Each row has a class, written after it.
[-308  138   14   23    7  -41  -17 -206   16  108  -75  151 -163   38
   83    8   70  -83   88   76  104  183 -241  -73   76  -55   -4  236
  -19  110  -48  257  -20  147  197  -82   -4] : L
[   0   42 -161   53 -114  -23  148 -323  -54  126  221  -56  -11  -43
  153 -587  -61 -531  -38 -175 -102  176 -465  150 -350 -131  180  -43
  322   70 -380  192  287   21  120  -59  318] : N
[ 354 -226 -153  -23   40 -241 -171  212   31 -142  128 -227  426 -102
 -393  236  181 -141  -26 -127  -70   28  128 -149 -155  334 -106 -308
   42   17  243 -131  -55  167  174   48 -248] : Y
[ 318 -305  -41 -190  -65 -303 -237  348   -9 -187  404 -421  460   34
 -339  194  450 -341 -135 -186 -139  307  -14 -171 -526  379  -81 -434
  260  -66  112   64   70  514  547  155  -33] : B
[  18  163   25   59   19   78   36   67   75  -39  -47   -5 -281   85
 -194  108 -238  578  104   61   62 -222  383  -40  130 -102 -342  -12
 -107  200  -91 -400  -59 -244   48 -244 -452] : V
[ 306  -91 -177  179  150 -146   -3 -110   57   65   -4   43  228 -245
 -245 -156 -158 -182  131 -202  -65 -291  -26  -58 -126   19   68 -107
   55  145  -40  -55   53 -106 -213 -107 -151] : F
[-193  303  133  390  246 -184  -99 -559   11  486 -331  552    8 -270
  351  247  208 -257  364  105  108  118 -516  -46  285 -247  160  617
 -104   84  -34  645 -260  185 -249  110  189] : Q
[-420  226   48  -25 -126   19   76 -208   49   40   42   17 -396  178
   36 -193  -92  -18   17   29  141  244 -227  -55  -83 -126 -148  138
  109  210 -298  129  151  118  555 -280  -99] : X
[ 169   -6  -82  106   26   14   94 -110    2   30  -20   21  188 -135
    0 -328 -141 -170   71 -101  -47 -222 -106   60  -41 -119  150  -47
   39   -3 -139  -81   93 -214 -266   -6  147] : Q
[   3   15  -56  -71 -155  -19   71   31   -2 -181  151 -122   18  119
 -152 -239  -49  -79  -15  -47   35  -10  -25  -62 -122    0 -103 -185
   73  127 -138 -214   61  -28  286 -138  -93] : V
[ -18   87   72   84  192  -40  -61 -186   29  224 -138  256  -65 -168
  169   82   46  -39  129   13  -13 -105  -75  -10   68 -161  150  267
  -32   58  -23  368    7   53 -298  105  144] : K
[ 247   13  -68   63  240   34   33   10   63  122 -106   87  -28 -206
  -20  -58 -229  176   48  -86 -122 -451  223   31  -92 -148  128   41
   19   73  -63   64  169 -231 -435   14  -21] : K
[-100  143   -4  110   61  -33   39 -331   17  231  -33  218 -141  -88
  158 -276  -64 -286   97  -77   30  -26 -321   13  -39 -203  156  211
   46  145 -225  312  119   35  -96  -52  173] : J
[-423  402  294  143   18 -122 -177 -392   62  418 -113  272 -414   36
  243  289  313    2  171  134  228  486 -340  -83  201 -261 -213  449
  -31  176 -185  532  -96  349  419  -25   11] : V
[-202  224  251   71  168  -60 -187 -101   55  365 -139  213 -176  -18
  225  325  214  133  149  115  102  112 -122 -119  144 -255  -65  336
  -77   51  -44  498  -10  244   -2  145   71] : L
[ 351    0  132   91  416 -263 -207  -10  112  451  -54   71  115 -327
   65  209  139 -126  119 -163 -169 -227   60 -111 -353 -227  140  109
  250   99  -83  638  323  242 -268  221   50] : D
[  62  122   10  -73  157  132    2  190    7  -19 -164   73 -100  -39
   69  336  -58  520  -21  156 -112 -182  398   16  101  -38   -1   98
  -86 -118  115  -35  -25 -130 -241   90  -55] : Q
[ 157   37   56  -27   12 -168  -95  166   84  -12  113 -162   22   59
 -258  117   75  118   24  -76    1  -73  146 -210 -225  -61 -248 -188
  118  193  -99  -70  162  155  381 -122 -280] : D
[-375  349   63  127  -53  281  272 -344   36  147 -182  364 -603   62
  290 -357 -422  252  117   98  130 -191  -62  123  228 -427    3  336
 -116  201 -357  -31   53 -348 -200 -256   88] : B
[ -46   12    4  112  -41  -79  -39 -311  -43  200   99   66   63  -92
  123 -261   86 -406   94  -67   38  179 -346   86   10  -78   56   86
   72   34 -161  211  -24   29  -66   53  217] : V
[-229  164  -96  -35 -168  106  156 -185  -45  -22   65   21 -282  139
  114 -252 -108  -22  -57   61   18  161 -186   91  -33  -85    1   65
   44   55 -250  -33   65  -51  243 -167  100] : E
[ 332 -114  -78  -26   60  -28   36   33   33  112  265 -287   29 -119
  -67 -430 -178 -165  -85 -266 -201 -223   84  136 -479 -118   57 -277
  359   51 -342    0  471 -153  -92    5   84] : K
[-109  137 -176  107  -95   68  107 -207  -69 -110  -85  187  -52   -3
   58 -100  -70  -28   59   86   34   46 -159   75  177   85   17  100
 -114    1  -17 -119 -211 -124   -8 -146   48] : J
[ 277 -307 -174 -280   70  102  -29  474 -136 -352  -51 -153  410  -84
  -85  256  125  134 -198  109 -141  -10  389   49   45  483  256 -245
 -108 -327  469 -111 -227  -56 -314  331  124] : N
[  54  -29  -78   98    9 -149  -58 -119   35   51   88  -40  172  -38
 -148 -153    8 -288   65 -118   61  -28 -212 -118  -34  -20  -51  -71
   16  117  -65  -17    1   68   67  -64  -84] : V
[ 322 -182   56  -45  264  -89 -270  342  -20    4  -87  -18  344 -194
 -111  612  269  287   22   81  -89  -99  445  -66  124  243  -33  -68
 -146 -190  414   54 -248   88 -385  335  -48] : L
[  72  -19  -85   82   11   99   56 -112  -93  -69 -153  224  265 -127
  146 -153  -32 -102  103   34   18 -208  -76   74  310  -49  235  130
 -186 -123   65  -45 -225 -269 -522  118  300] : Y
[ 687 -275 -411  131  109   13  198    5  -13  -72  161 -127  406 -229
 -216 -533 -384 -132   12 -274 -281 -580   92  168 -261  119  357 -350
  119  -43  -47 -423  184 -491 -669   30   70] : K
[-399  154  113 -141  -11  137  -32  -81  -67    8 -175  211 -206   87
  304  142  176   34   -6  224   89  329 -133    9  263   22  137  327
 -131 -106   90  363 -156  166   66  128  217] : J
[-257  181  104    5  -34  186  142 -272    9  175   35  130 -420   29
  350 -360 -154  -42    1  -17  -47   -7 -193  177 -156 -356  176  233
  122   53 -409  318  270  -46  -89   -2  364] : K
[ -43  126   30   83    0  130  -25   51    2  -83 -123  137 -170   70
  -91  250  -62  519  134  140   93  -88  276  -25  361   34 -211   85
 -267    9   62 -319 -309 -199 -115 -102 -259] : J
[  93   62  124   86  235  -68 -117  -53   34  307  -98  105  -25 -176
  124  180   51  114   98   13  -32 -170  117   16   35 -193    8  189
    7   28  -38  286   48  -27 -325  146   75] : Q
[ 155   34  -62  141   84 -117  -55  -36   27  111  -62   40  122  -86
 -125  109  -69   10  102  -55   21  -71   10  -52   79   -2  -62  -11
  -29  105   91   -1  -21  -88   -9  -27 -176] : F
[  67 -136 -215    5   51  307  204  -77 -176 -165 -119  159  157 -181
  123 -276 -214   39  -85   86  -80 -297   39  286  327  103  512  146
 -224 -295  167 -224 -224 -519 -899  235  449] : L
[ 160  -34   34   42   36 -351 -315   83   -2   20  -15   56  387  -17
 -260  518  512 -141  103   17   99  239 -126 -307   80  202 -155  -24
  -93  101  279  145 -307  416  366   70 -217] : F
[ 240   13 -132  -77  158   87   67  233   -3  -83   -1 -133  -11  -85
 -106   37 -199  383  -63   -2 -177 -308  416   54 -155   12    0 -135
   81  -45  -24 -163  186 -222 -208    7 -104] : L
[-204   26   46 -206  -19  147  -66  168  -68 -234 -152  165  -85   64
   77  448  204  337  -76  289   36  131  258  -35  292  196   32  159
 -298 -141  335   35 -398  123  -71  154   64] : V
[-137  198  -46  124  -58  -60   72 -220   87   64   85   85 -335   66
 -127 -233 -181  -32  117  -98   72  -78 -141  -92 -181 -148 -173   38
   79  365 -342  -19  141   22  342 -343 -244] : J
[ -85  -40  -74 -200 -114  109    8  303  -37 -388   -2  -15  -75  153
 -220  333   19  388  -93  152   32    2  378 -108  128  272 -144 -130
 -227  -16  264 -331 -276   12  200  -87 -265] : F
[  85  164   42  213  323 -301 -184 -258   45  419 -199  220  140 -256
   95  316  240 -180  163   29   10   51 -227 -105  -14 -104   68  307
   63  104   50  555  -19  267  -44  112  -19] : V
[-425  209    4  -46 -171   27  111 -248   38   -1   42   61 -390  197
   33 -274  -94  -86   29   26  151  198 -282  -54  -31 -127 -162  111
   59  263 -287   58  125   91  503 -311  -94] : K
[-161  190  -98  262   27  117  128 -378  -73   25 -347  465  -34 -116
  153  -36 -165  106  199  179  105 -132 -180   73  521  -89  110  404
 -286  -27   67  -96 -385 -316 -415 -128   64] : X
[ 127   47 -217  112  -72  -90   95 -146   51   12  183 -148  -34   -4
 -230 -304 -154 -184    1 -178  -80   17 -171  -10 -355   14 -117 -200
  234  197 -278 -173  229   -8  354 -268 -242] : K
[ -34   29  -21    4    7  165   74 -116  -71   95  -13   76    3  -63
  281 -306 -151 -106   -5  -16  -51 -118 -100  134  137 -228  225  105
  -14 -168 -136  107   91 -221 -432  124  409] : D
[-153  101  136  -47 -117  -27  -26  -37    8    6  112  -59 -111  141
   44  -76  153  -64    1  -15   41  182 -148  -61 -142 -148  -61    0
  108  102 -209  151  126  181  372  -14   66] : S
[ -10  -31   56   40  147 -200 -165 -212   -3  258  -26   58  232 -182
  142   -6  248 -482   48  -58    7  253 -380  -32 -103   19  244  157
  133  -34    4  583   67  308   20  198  272] : X
[ 128  176   60  183  359 -172  -56 -119   95  372 -181  138  -43 -213
   33  208  -27  112  137  -36  -66 -227   43  -59 -117 -262   10  200
  117  164  -85  348  221   67 -147   13 -127] : S
[-195  215  226  274  137 -263 -166 -440   26  468 -197  398   53  -97
  261  186  361 -356  246   59  171  241 -563 -133  157 -298   80  442
  -28  172  -68  675  -97  360   53  136  243] : N
[ 165  -41    0  -39   34   34  -35  226  -14 -180  -90  -13  177    0
 -144  219   26  265   14   47   22 -135  262  -89  164   81  -34  -96
 -147  -73  181 -212 -145  -98 -105   58 -124] : F
[  92  139  -65  439  255 -384 -111 -511   75  457 -141  317  188 -317
  -16    3   77 -459  327 -124   57  -35 -483 -128    7 -143  -21  279
   91  276  -89  407  -53  148  -39 -118  -91] : B
[-268  114   39  -22 -126   45  -92  -39   -5  -58   -4   75 -117  145
    3  195  141  102   61  112  150  213  -89 -131  239   42 -167  131
 -188   45   34    9 -264  137  253  -42 -112] : Y
[-211  178    7  346   35 -219  -35 -554   64  437  -10  223  -63  -97
  118 -347  -23 -544  267 -152  156  -14 -690  -82  -13 -366  -25  280
   69  334 -365  438  100   95  100 -172   56] : S
[ -29  -24   22  -43   28    7 -157  128  -48  -96  -84   64  167   31
  -22  350  226  109   37  140   85  101   39 -118  319  173    1   66
 -264 -137  279    7 -345  125  -80  162   -5] : J
[ 402  -11  132  324  395 -464 -204 -222  138  580  -28   41  367 -323
  -69    4  156 -477  227 -293  -41 -150 -319 -177 -306 -317   85   53
  297  229 -157  580  382  249 -133  167    2] : N
[  37   86  -92  195  212 -190   51 -275   95  235  -62   86   21 -177
 -135 -284 -218 -217  189 -179   35 -233 -209 -102 -112 -180   13   72
  148  295 -218  132  246  -76  -17 -229 -225] : S
[-390  140  -15   78  -46  377  197 -277 -160 -121 -367  485 -198    7
  265  -81 -185  314   82  265  141 -123  -18  169  709  -46  233  429
 -440 -203   61 -145 -467 -467 -585    2  272] : F
[-213  119  -84  -16 -192  155  210 -190    9 -103   90   48 -337   97
   20 -419 -265  -10   10  -24   25  -61  -97   55  -49 -153   -2   43
   10  173 -298 -182   76 -171  100 -243   17] : Q
[   6   14  -24   94  -98 -122   24 -290  -20  162  145  -11  102  -36
   85 -436   62 -560   63 -143   22  104 -479   15 -189 -144  144  -11
  179   98 -293  241  146   81  144  -10  266] : E
[ 419 -135   48  -23  252 -111 -112  244   23   22  -79  -83  397 -183
  -63  222  122   61  -18  -37 -130 -254  284  -34  -88   14  177 -126
   34 -153  204   97   78  -10 -355  304   84] : V
[-367  371  151  323   55 -235 -119 -476  128  457  -59  306 -284   39
   16   78   91 -125  315  -20  281  142 -505 -263  156 -396 -322  352
  -36  393 -306  364   -7  238  379 -268 -233] : N
[ -49   69  131  -93    7  196   -5  122  -79  -80 -154   99  -28   47
  251  101   72  259  -22  164   15    5  130   83  261  -44  133  134
 -159 -217   78   88 -117  -91 -276  224  307] : J
[ 197  -96 -179  104 -177  -78  110  -76   -7 -145  226 -156  235   30
 -263 -437 -132 -302   32 -191  -15  -62 -182  -25 -184   50  -32 -314
  109   98 -187 -353   79 -136  178 -173  -64] : B
[ 223 -181 -110 -107  -32   57  -21  191  -35 -171  161 -166  141  -33
 -127  -48  -42   57  -77  -54 -119 -138  235   63  -86  135   -2 -246
   19  -82   49 -229   -8 -142 -165   66   13] : K
[ 210 -110  106 -127  168 -207 -217  173   70  247  301 -329  139  -71
  -17   54  236 -247 -117 -216 -151   95   -7  -96 -544  -97   20 -215
  385  -21 -169  504  476  364  184  257  147] : N
[  55 -196  -94 -319 -114  230   52  451  -77 -469   81 -182   26  100
 -166  173  -38  352 -232  111 -111  -76  509   48  -45  325   30 -299
 -133 -190  234 -335 -123  -77  -34   96  -10] : F
[-537  210  -76 -282 -353  360  211  268  -99 -639   -2 -176 -552  394
 -112  204  -74  748 -183  405  190  312  346   53  103  367 -216   23
 -315   73   24 -488 -445   16  751 -305 -293] : V
[-113   98 -168   47 -200  249  271 -304 -101    6   31   47 -173   -2
  253 -676 -370 -223  -15  -47    3   44 -275  301  123 -160  209   62
   19  -33 -290 -117   96 -412 -229  -90  378] : E
[ 275 -155  -56   -7  -11 -100    8   98  -18  -94  145 -186  310  -48
 -118 -239   18 -230   -9 -161  -94 -167  -32  -19 -256    0   65 -247
  158   31  -81  -42  167  -20  -11   62   84] : S
[-325  129  -40  -60 -299  -51  -12 -148  -32 -128  192  -67 -189  226
   -1    9  246 -185  -65   67   38  507 -317  -61 -157  106 -149   19
   88   80 -149   48  -77  335  739 -149  -25] : Q
[  12   16    6   31   77  141   25  -28  -51   67  -78   75   66  -70
  177  -84  -59   34   22   17  -32 -111  -17   95  157 -106  187   86
  -96 -146   -8   72  -31 -187 -397  166  201] : S
[-311  155   37  -23 -223   86    6 -112   -4  -70   93   18 -310  220
  -44   35   21  216   33  100  137  235   -8  -23  193  -34 -307   58
 -124  114 -140 -223 -157   13  370 -210 -160] : Y
[ -73  112  -76  -82  -17  231  167  102  -41 -159  -65    8 -230   71
   75   -6 -221  446  -70  148  -69 -115  281  107   66  -26  -10   38
  -50  -80  -45 -214    0 -223  -95  -74   12] : B
[-206   71 -159   95 -219 -195  -31 -251    9 -119  115  108  -73   94
 -293   -6  121 -249   88    2  138  192 -311 -229   -8  135 -225   10
  -71  333  -48 -118 -253  242  596 -355 -287] : D
[ 540 -257  -52 -200  161  -56 -149  569   55 -190  177 -414  203  -91
 -401  346   28  429 -116  -92 -221 -254  704  -56 -343  282 -152 -449
  138  -87  155 -276  105  -26  -29  104 -334] : E
[  80 -217 -168 -216   30  101  -38  389 -104 -417 -142  -25  282   -9
 -151  426  107  296 -114  217  -45   22  403  -46  257  503  105  -97
 -276 -265  544 -240 -424  -34 -168  161  -91] : B
[-500  319  -28  218 -166   49  127 -538  -36  134  -95  358 -340   90
  258 -229  -29 -184  169  109  154  304 -530   55  220 -181  -48  390
  -55  144 -278  160 -171   15  254 -254  131] : B
[  38 -103  -22 -257   29   57    3  303   11 -164   23 -201  -33   54
  -69   86  -45  188 -169   39  -92  -11  298  -41 -190  144   25 -159
   92  -52   88    6  169   69  133   43  -62] : D
[ 356  -70  -63  107  136 -172  -57   40   81  179  206 -213  101 -139
 -227 -159  -76  -79   60 -253 -119 -188   96  -18 -392  -67 -108 -237
  279  147 -229  -26  327  -53    9  -47 -176] : L
[ 100  -98 -101  -57  -13 -157 -154  152  -49 -160   56 -113  230   -7
 -181  429  331   -5  -65   65  -61  266   51  -89 -116  370  -96 -130
    2  -79  235   39 -211  328  346   71 -122] : F
[ 286 -181  -49 -116    9   53   78  218  -55 -151  112 -246  216  -23
  -48 -213  -60   24 -128  -96 -134 -192  174   76 -189  -24  151 -225
  142 -143  -65 -106  232 -164 -212  164  220] : N
[-267  147   44 -114 -142  340  231  -91  -75  -37  -12   23 -289  138
  334 -433 -218  124  -47  107    9  -73  -47  213   90 -287  175  122
   -9 -122 -315    8  148 -297 -167   12  411] : E
[-114   41 -100  -55 -115  145  155  -15  -50 -203    9   60 -160   65
  -42 -102 -155  142  -49   61   26  -45   81   56   54   59    8  -32
 -109   29  -45 -227  -89 -135   21 -135  -13] : F
[-379  250   62  -96 -166  296   79   71  -26 -164  -85   88 -423  286
  101  125  -95  561   12  242  151   65  152  -16  367  -99 -191  165
 -278   -4  -47 -233 -216 -171  156 -136 -139] : K
[-219   92 -111 -123 -262  154  112  -17  -90 -242   75  -23 -197  199
   50  -53   16  110  -81  158   24  300  -56   77   78  163  -56  -13
  -69  -39  -26 -202 -187    0  338 -118   40] : E
[ 149  -35   98  112  154 -263 -268   14   47  162  -31   28  154  -98
 -156  455  352   21  129    4   33   85   21 -164   -5   84 -178   55
  -34  103  126  209 -164  296  112   85 -203] : K
[ -26  164   29   53   -8   76   65  -15   56   41    4  -19 -321   65
  -93  -76 -250  382   67   16   60 -162  240   22   53 -163 -270   -6
  -24  198 -207 -263   54 -232   44 -219 -288] : V
[-251  132 -157  149 -159   10  148 -418  -69   52   36  184  -71   19
  159 -376  -59 -406   42   -2   30  140 -498   97   19 -109  117  137
   29  100 -205   72  -31  -36  103 -146  204] : S
